Here is a tiny trained network, its code and every weight. The questions are about switching its units off for an input and a target symbol, where a switched-off unit gives its printed mean instead of its output.

import numpy as np


def w(rows, s, z=0):
    codes = np.array(rows[::2]) - 128.0
    scale = np.full(codes.shape[1], s)
    scale[-1] = z or s
    return codes * scale


def f(y):
    return y / 2 * (1 + np.tanh(0.7978845608 * (y + 0.044715 * y**3)))


def softmax(a):
    e = np.exp(a - a.max(-1, keepdims=True))
    return e / e.sum(-1, keepdims=True)


def log_softmax(a):
    a = a - a.max(-1, keepdims=True)
    return a - np.log(np.exp(a).sum(-1, keepdims=True))


def net(x, mask):
    ids = ['αβδθλμξπψω'.index(c) for c in x.split()]
    T = len(ids)
    res = E[ids] + P[:T]
    r = res
    for j in range(2):
        rows = slice(2 * j, 2 * j + 2)
        q, k, v = (r @ M[0][rows].T for M in (Q, K, V))
        z = softmax(np.where(np.tri(T) > 0, q @ k.T / 2**0.5, -1e9)) @ v
        o = O[0][rows]
        res = res + np.where(mask[j], z, o[:, -1]) @ o[:, :-1]
    y = f(res @ A[0][:, :-1].T + A[0][:, -1])
    res = res + np.where(mask[2:18], y, B[0][:, -1]) @ B[0][:, :-1]
    return log_softmax(res[-1] @ U[:, :-1].T + U[:, -1])


Q, K, V, O, A, B = {}, {}, {}, {}, {}, {}
E = w([
[131,71,137,166,182,7],'α',
[169,100,101,64,195,86],'β',
[126,198,158,100,171,55],'δ',
[173,156,74,61,191,133],'θ',
[171,178,51,48,217,124],'λ',
[150,60,54,58,180,176],'μ',
[107,53,209,178,73,145],'ξ',
[120,88,254,166,179,146],'π',
[126,129,60,205,30,118],'ψ',
[110,222,64,76,64,146],'ω',
],0.0091)
P = w([
[235,98,219,42,76,25],'0',
[226,105,156,58,88,38],'1',
[216,88,127,65,102,76],'2',
[194,105,109,73,119,93],'3',
[174,115,98,91,139,109],'4',
[154,120,84,92,151,131],'5',
[134,126,73,103,162,149],'6',
[114,125,63,111,169,167],'7',
[95,135,51,122,181,188],'8',
[76,137,43,129,191,209],'9',
[53,152,28,143,197,232],'10',
[35,161,29,143,208,239],'11',
[14,168,24,145,226,255],'12',
],0.0045)
Q[0] = w([
[41,119,227,249,63,22],'H0',
[42,155,233,246,61,26],'H0',
[224,44,30,22,233,194],'H1',
[36,142,250,245,6,68],'H1',
],0.011)
K[0] = w([
[226,99,139,95,119,59],'H0',
[230,100,131,88,121,66],'H0',
[6,135,106,150,120,164],'H1',
[243,137,155,112,127,82],'H1',
],0.013)
V[0] = w([
[115,224,37,67,141,107],'H0',
[180,122,173,134,254,83],'H0',
[98,191,126,46,227,157],'H1',
[151,244,161,153,66,24],'H1',
],0.0069)
O[0] = w([
[61,169,251,12,35,11,209],'H0',
[92,198,166,248,251,22,160],'H0',
[183,220,253,155,117,79,203],'H1',
[12,167,140,149,51,124,3],'H1',
],0.0061,0.0054)
A[0] = w([
[115,49,206,199,163,85,182],'N0',
[194,124,112,89,171,150,157],'N1',
[91,76,49,58,104,202,110],'N2',
[128,88,8,147,82,154,222],'N3',
[41,61,157,219,130,109,188],'N4',
[120,83,27,146,158,151,134],'N5',
[92,81,89,89,132,63,171],'N6',
[179,121,114,43,128,159,161],'N7',
[151,99,193,78,106,163,196],'N8',
[63,97,206,60,35,122,253],'N9',
[64,21,226,215,156,114,223],'N10',
[186,120,89,241,196,168,150],'N11',
[158,92,50,157,167,116,146],'N12',
[169,127,146,64,148,160,160],'N13',
[110,127,71,216,1,83,250],'N14',
[50,172,193,127,144,40,183],'N15',
],0.0071,0.0031)
B[0] = w([
[110,33,189,115,133,181,163],'N0',
[183,112,68,112,158,100,255],'N1',
[61,117,65,112,51,151,170],'N2',
[49,104,118,206,82,175,158],'N3',
[185,9,143,80,107,92,131],'N4',
[67,151,90,194,176,201,161],'N5',
[23,78,124,85,125,94,177],'N6',
[162,119,57,73,86,97,253],'N7',
[176,176,161,71,57,126,181],'N8',
[141,206,239,161,52,212,167],'N9',
[162,2,192,73,106,203,150],'N10',
[197,219,235,218,129,176,165],'N11',
[135,110,101,204,190,175,182],'N12',
[169,132,89,75,110,85,231],'N13',
[203,67,152,228,105,23,132],'N14',
[15,158,140,175,193,183,210],'N15',
],0.0061,0.0051)
U = w([
[166,94,208,139,105,224,143],'α',
[70,31,161,131,164,100,106],'β',
[140,118,112,228,55,47,246],'δ',
[105,165,144,137,134,118,74],'θ',
[1,224,132,130,181,94,249],'λ',
[235,104,73,58,159,33,122],'μ',
[104,148,93,181,150,217,84],'ξ',
[166,172,155,219,180,171,163],'π',
[26,80,57,91,101,156,13],'ψ',
[141,172,155,79,24,172,79],'ω',
],0.0059,0.0018)

Each question gives the input, a string of symbols that net reads in full, and the target symbol t.
The units are the heads (2 rows each of Q, K, V and O) and the neurons (one row each of A and B). Each row of codes is followed by its name. A weight is (code - 128) times the scale printed after its matrix; where a second scale follows, it is the last column's (O, A, B and U).
mask holds one flag per unit, heads first, then neurons. A switched-off unit (its flag False) gives its mean, the last column of its rows in O or B, instead of its output. The means were averaged over made-up inputs and are rounded, as every weight is.
A unit's drop is (log p(t) with every unit on - log p(t) with that unit switched off) / (log p(t) with every unit on - log p(t) with every unit switched off).
The circuit of an input: a set's keep is (log p(t) with only the set's units on - log p(t) with every unit switched off) / (log p(t) with every unit on - log p(t) with every unit switched off). Starting from the 12 units with the biggest drops (on a tie, the unit counted first), units are removed one at a time, each time the one whose removal leaves the highest keep (on an exact tie, the one counted first), for as long as the keep stays at least 0.8.
units of the circuit, in order: the units of the circuit, biggest drop first
top k neurons: the k neurons with the biggest drops, biggest first
heads that matter: for each layer, one digit per head in row order, 1 if its drop is at least 0.15 and else 0, layers parted by /
drop of u: that unit's drop, to one decimal
input α μ λ α μ α θ ψ μ, target ψ: units of the circuit, in order : H1, H0, N2
input θ δ λ, target λ: units of the circuit, in order : H1, H0, N15
input μ ω ψ β, target ω: units of the circuit, in order : H0, H1, N9
input μ δ λ π, target α: units of the circuit, in order : N10, N0, N9
input π μ μ μ λ μ ψ ω θ, target ω: units of the circuit, in order : H0, N9, H1
input λ ψ δ, target λ: units of the circuit, in order : N15, H1
input μ μ μ π β ξ ψ μ μ ξ θ θ, target ξ: units of the circuit, in order : H0, H1, N5, N12
input μ α μ ξ δ μ μ π ψ μ μ ξ μ, target ξ: top 2 neurons : N5, N11
input λ λ θ, target λ: units of the circuit, in order : H0, H1, N15
input μ α ω λ, target ω: units of the circuit, in order : H0, H1, N9
input π λ μ π θ μ μ μ θ λ β α λ, target λ: heads that matter : 10
input μ ψ α α, target β: heads that matter : 01
input ω β μ μ λ μ ω λ μ, target ω: top 2 neurons : N9, N8
input λ δ θ θ μ θ α ξ, target α: top 3 neurons : N10, N9, N0
input μ π μ π μ μ μ λ ξ λ, target ξ: top neuron : N5
input π μ π μ ψ μ μ ξ λ μ μ μ λ, target μ: drop of H1 : 0.6
input θ μ λ ξ θ α λ β ψ ψ μ λ, target ψ: drop of N3 : 0.1
input ψ μ λ ξ α α π λ, target π: drop of N11 : 0.3
